Below is a small trained network, with its code and all its weights. Each question gives an input and a target symbol and asks what happens when units are switched off, that is, made to give their printed mean instead of their output.

import numpy as np


def w(rows, s, z=0):
    codes = np.array(rows[::2]) - 128.0
    scale = np.full(codes.shape[1], s)
    scale[-1] = z or s
    return codes * scale


def f(y):
    return np.maximum(y, 0)


def softmax(a):
    e = np.exp(a - a.max(-1, keepdims=True))
    return e / e.sum(-1, keepdims=True)


def log_softmax(a):
    a = a - a.max(-1, keepdims=True)
    return a - np.log(np.exp(a).sum(-1, keepdims=True))


def net(x, mask):
    ids = ['αβγημξφψ'.index(c) for c in x.split()]
    T = len(ids)
    res = E[ids] + P[:T]
    r = res
    for j in range(3):
        rows = slice(3 * j, 3 * j + 3)
        q, k, v = (r @ M[0][rows].T for M in (Q, K, V))
        z = softmax(np.where(np.tri(T) > 0, q @ k.T / 3**0.5, -1e9)) @ v
        o = O[0][rows]
        res = res + np.where(mask[j], z, o[:, -1]) @ o[:, :-1]
    y = f(res @ A[0][:, :-1].T + A[0][:, -1])
    res = res + np.where(mask[3:11], y, B[0][:, -1]) @ B[0][:, :-1]
    return log_softmax(res[-1] @ U[:, :-1].T + U[:, -1])


Q, K, V, O, A, B = {}, {}, {}, {}, {}, {}
E = w([
[192,60,112],'α',
[138,157,128],'β',
[152,69,147],'γ',
[145,2,204],'η',
[181,145,186],'μ',
[124,86,245],'ξ',
[180,97,137],'φ',
[169,241,109],'ψ',
],0.017)
P = w([
[28,131,217],'0',
[197,196,138],'1',
[213,172,167],'2',
[210,171,163],'3',
[254,154,118],'4',
[240,126,168],'5',
[243,129,188],'6',
],0.0096)
Q[0] = w([
[246,90,192],'h0',
[177,172,189],'h0',
[196,28,112],'h0',
[51,133,149],'h1',
[93,105,142],'h1',
[70,215,218],'h1',
[113,165,144],'h2',
[2,74,85],'h2',
[55,188,88],'h2',
],0.012)
K[0] = w([
[129,195,109],'h0',
[112,100,163],'h0',
[133,78,145],'h0',
[203,137,130],'h1',
[197,156,103],'h1',
[65,150,151],'h1',
[90,69,154],'h2',
[184,101,116],'h2',
[247,167,167],'h2',
],0.013)
V[0] = w([
[45,169,172],'h0',
[88,114,180],'h0',
[148,185,108],'h0',
[192,92,114],'h1',
[121,198,118],'h1',
[16,123,79],'h1',
[30,20,157],'h2',
[61,162,129],'h2',
[158,118,3],'h2',
],0.014)
O[0] = w([
[195,115,118,131],'h0',
[139,163,155,128],'h0',
[135,115,74,159],'h0',
[80,126,172,130],'h1',
[201,129,120,112],'h1',
[115,75,102,70],'h1',
[94,222,79,166],'h2',
[254,100,20,146],'h2',
[94,86,132,8],'h2',
],0.0099,0.019)
A[0] = w([
[229,148,147,155],'n0',
[152,71,106,108],'n1',
[107,82,79,72],'n2',
[101,84,148,46],'n3',
[172,87,150,202],'n4',
[75,45,129,119],'n5',
[8,200,130,255],'n6',
[132,93,127,83],'n7',
],0.012,0.0035)
B[0] = w([
[76,109,184,254],'n0',
[24,114,110,150],'n1',
[79,50,68,128],'n2',
[100,189,155,128],'n3',
[207,170,98,170],'n4',
[128,81,121,128],'n5',
[122,1,62,191],'n6',
[78,211,111,134],'n7',
],0.0066,0.026)
U = w([
[104,78,40,29],'α',
[102,159,168,93],'β',
[253,18,71,77],'γ',
[78,54,149,146],'η',
[169,227,117,34],'μ',
[125,214,210,56],'ξ',
[124,150,106,255],'φ',
[247,148,60,206],'ψ',
],0.006,0.0049)

Each question gives the input, a string of symbols that net reads in full, and the target symbol t.
The units are the heads (3 rows each of Q, K, V and O) and the neurons (one row each of A and B). Each row of codes is followed by its name. A weight is (code - 128) times the scale printed after its matrix; where a second scale follows, it is the last column's (O, A, B and U).
mask holds one flag per unit, heads first, then neurons. A switched-off unit (its flag False) gives its mean, the last column of its rows in O or B, instead of its output. The means were averaged over made-up inputs and are rounded, as every weight is.
A unit's drop is (log p(t) with every unit on - log p(t) with that unit switched off) / (log p(t) with every unit on - log p(t) with every unit switched off).
The circuit of an input: a set's keep is (log p(t) with only the set's units on - log p(t) with every unit switched off) / (log p(t) with every unit on - log p(t) with every unit switched off). Starting from all 11 units, units are removed one at a time, each time the one whose removal leaves the highest keep (on an exact tie, the one counted first), for as long as the keep stays at least 0.8.
units of the circuit, in order: the units of the circuit, biggest drop first
top k neurons: the k neurons with the biggest drops, biggest first
heads that matter: for each layer, one digit per head in row order, 1 if its drop is at least 0.15 and else 0, layers parted by /
drop of u: that unit's drop, to one decimal
input α γ η γ, target η: units of the circuit, in order => (h2 n6 h1)
input ψ ψ ψ φ, target γ: heads that matter => 001
input ξ ψ β η ξ, target μ: heads that matter => 001
input α β η ψ η α γ, target η: units of the circuit, in order => (h2 h1 n6)
input ψ ξ α α ξ, target γ: heads that matter => 001
input μ γ ξ ψ ξ μ γ, target ξ: units of the circuit, in order => (n6 h1)
input μ φ μ μ μ, target ξ: heads that matter => 000
input ψ η η μ, target γ: heads that matter => 001
input φ φ α α η, target η: heads that matter => 111
input μ γ μ, target ξ: units of the circuit, in order => (n6 n0 h0)
input ψ ψ ξ γ, target γ: units of the circuit, in order => (h2)
input η ψ β, target α: units of the circuit, in order => (n6 h2 h1)
input ξ ψ ψ φ ξ α, target μ: heads that matter => 001
input μ ξ α, target ξ: units of the circuit, in order => (n6 h1 h0)
input ψ η β, target γ: heads that matter => 001
input ξ β ψ φ, target μ: units of the circuit, in order => (h2)
input μ μ μ η, target ξ: heads that matter => 010
input η ξ α μ γ φ, target α: top 2 neurons => (n6 n4)
input α α η γ γ ξ μ, target η: top 2 neurons => (n6 n4)
input ξ ψ β μ α μ, target μ: drop of n6 => 0.3
input ψ β ψ μ, target γ: drop of n1 => 0.0
input η μ β γ μ, target α: drop of h2 => 0.8
